Here is a tiny trained network, its code and every weight. The questions are about switching its units off for an input and a class, where a switched-off unit gives its printed mean instead of its output.

import numpy as np


def w(rows, s, z=0):
    codes = np.array(rows[::2]) - 128.0
    scale = np.full(codes.shape[1], s)
    scale[-1] = z or s
    return codes * scale


def norm(h):
    return h / np.sqrt((h * h).mean(-1, keepdims=True) + 1e-5)


def f(y):
    return np.maximum(y, 0)


def log_softmax(a):
    a = a - a.max(-1, keepdims=True)
    return a - np.log(np.exp(a).sum(-1, keepdims=True))


def net(x, mask):
    res = np.array(x, float).reshape(1, 5) / 4 @ E
    u = 0
    for l in range(3):
        y = f(norm(res) @ A[l][:, :-1].T + A[l][:, -1])
        res = res + np.where(mask[u : u + 3], y, B[l][:, -1]) @ B[l][:, :-1]
        u += 3
    return log_softmax(norm(res)[-1] @ U[:, :-1].T + U[:, -1])


A, B = {}, {}
E = w([
[123,130,132,132,126,132,130,124,125,133],'x0',
[64,128,63,86,128,92,140,254,150,157],'x1',
[118,182,120,8,200,151,169,118,129,69],'x2',
[155,218,12,88,102,222,84,103,182,185],'x3',
[136,123,119,123,123,117,121,127,128,122],'x4',
],0.0076)
A[0] = w([
[59,30,217,12,197,121,113,132,93,28,124],'0.n0',
[22,85,73,66,129,93,125,241,100,200,174],'0.n1',
[182,138,118,123,255,130,151,79,67,101,4],'0.n2',
],0.0037,0.0018)
B[0] = w([
[135,186,192,198,213,2,156,71,229,198,252],'0.n0',
[61,47,110,125,75,115,216,159,160,121,235],'0.n1',
[108,81,81,88,111,63,97,19,57,99,173],'0.n2',
],0.0066,0.0042)
A[1] = w([
[182,183,201,197,169,95,2,110,126,222,157],'1.n0',
[115,133,76,55,117,172,117,238,167,178,2],'1.n1',
[167,146,73,203,136,187,114,111,137,166,44],'1.n2',
],0.0055,0.002)
B[1] = w([
[176,152,73,254,177,124,84,153,98,13,253],'1.n0',
[183,177,97,155,133,155,185,10,38,108,211],'1.n1',
[125,135,46,71,116,130,66,151,205,125,204],'1.n2',
],0.0073,0.0049)
A[2] = w([
[137,174,154,73,131,167,2,89,144,119,5],'2.n0',
[99,42,182,221,72,74,114,155,100,103,16],'2.n1',
[143,102,77,159,65,158,91,99,131,209,88],'2.n2',
],0.0081,0.0021)
B[2] = w([
[173,22,200,110,140,199,143,149,174,206,192],'2.n0',
[148,144,107,36,95,228,96,170,75,136,254],'2.n1',
[60,133,168,207,114,8,128,132,148,127,211],'2.n2',
],0.011,0.0069)
U = w([
[185,127,165,181,115,185,49,171,40,62,78],'0',
[98,77,143,72,71,148,136,230,72,177,89],'1',
[163,154,187,145,196,64,143,46,93,73,251],'2',
[48,116,160,92,187,42,196,198,169,125,110],'3',
[176,100,116,252,116,138,55,120,191,153,84],'4',
[33,155,89,197,49,46,136,129,156,185,79],'5',
[176,91,184,59,157,191,128,72,171,206,198],'6',
[112,219,49,60,130,156,184,93,136,117,123],'7',
],0.015,0.0022)

Each question gives the input, the list of numbers given to net, and the class t.
The units are the neurons (one row each of A and B). Each row of codes is followed by its name. A weight is (code - 128) times the scale printed after its matrix; where a second scale follows, it is the last column's (A, B and U).
mask holds one flag per neuron, layer by layer. A switched-off neuron (its flag False) gives its mean, the last column of its row in B, instead of its output. The means were averaged over made-up inputs and are rounded, as every weight is.
A unit's drop is (log p(t) with every unit on - log p(t) with that unit switched off) / (log p(t) with every unit on - log p(t) with every unit switched off).
The circuit of an input: a set's keep is (log p(t) with only the set's units on - log p(t) with every unit switched off) / (log p(t) with every unit on - log p(t) with every unit switched off). Starting from all 9 units, units are removed one at a time, each time the one whose removal leaves the highest keep (on an exact tie, the one counted first), for as long as the keep stays at least 0.8.
circuit, biggest first: the units of the circuit, biggest drop first
top k neurons: the k neurons with the biggest drops, biggest first
k most important neurons of layer l: the k neurons of layer l with the biggest drops, biggest first
drop when u is switched off: that unit's drop, to one decimal
input [-6,0,-5,-7,7], class 0: top 3 neurons : (0.n1, 1.n0, 2.n0)
input [-6,-3,5,1,6], class 6: top 3 neurons : (2.n0, 2.n2, 1.n0)
input [3,8,3,1,2], class 7: circuit, biggest first : (1.n1)
input [-4,-3,0,0,4], class 0: top 3 neurons : (1.n2, 1.n1, 0.n1)
input [-8,-1,-7,-6,8], class 0: top 2 neurons : (0.n1, 1.n0)
input [6,6,-1,-4,2], class 1: top 2 neurons : (2.n1, 2.n2)
input [1,-2,1,4,7], class 6: top 2 neurons : (2.n0, 0.n0)
input [-8,5,-1,7,0], class 5: top 2 neurons : (2.n2, 2.n1)
input [-6,0,6,4,-7], class 6: circuit, biggest first : (2.n0, 0.n1)
input [1,0,-7,-1,2], class 0: circuit, biggest first : (2.n1, 1.n0)
input [4,1,-4,5,5], class 5: top 2 neurons : (2.n2, 0.n0)
input [-1,1,-7,-5,-6], class 1: top 3 neurons : (2.n1, 0.n0, 1.n1)
input [1,-5,0,-5,1], class 0: 2 most important neurons of layer 1 : (1.n1, 1.n0)
input [4,1,1,0,1], class 3: circuit, biggest first : (0.n0)
input [5,1,-3,-7,4], class 1: top 2 neurons : (2.n1, 1.n1)
input [1,5,-1,-8,-4], class 1: top 2 neurons : (2.n1, 2.n2)
input [-2,-2,6,8,-5], class 6: drop when 2.n0 is switched off : 0.8
input [2,-3,-5,-4,1], class 0: drop when 0.n1 is switched off : 0.1
input [2,-7,-5,-4,7], class 0: drop when 2.n1 is switched off : 0.1
input [-6,-3,-2,-1,0], class 0: drop when 0.n1 is switched off : 0.2
input [-4,-7,-8,-7,8], class 0: circuit, biggest first : (2.n1)
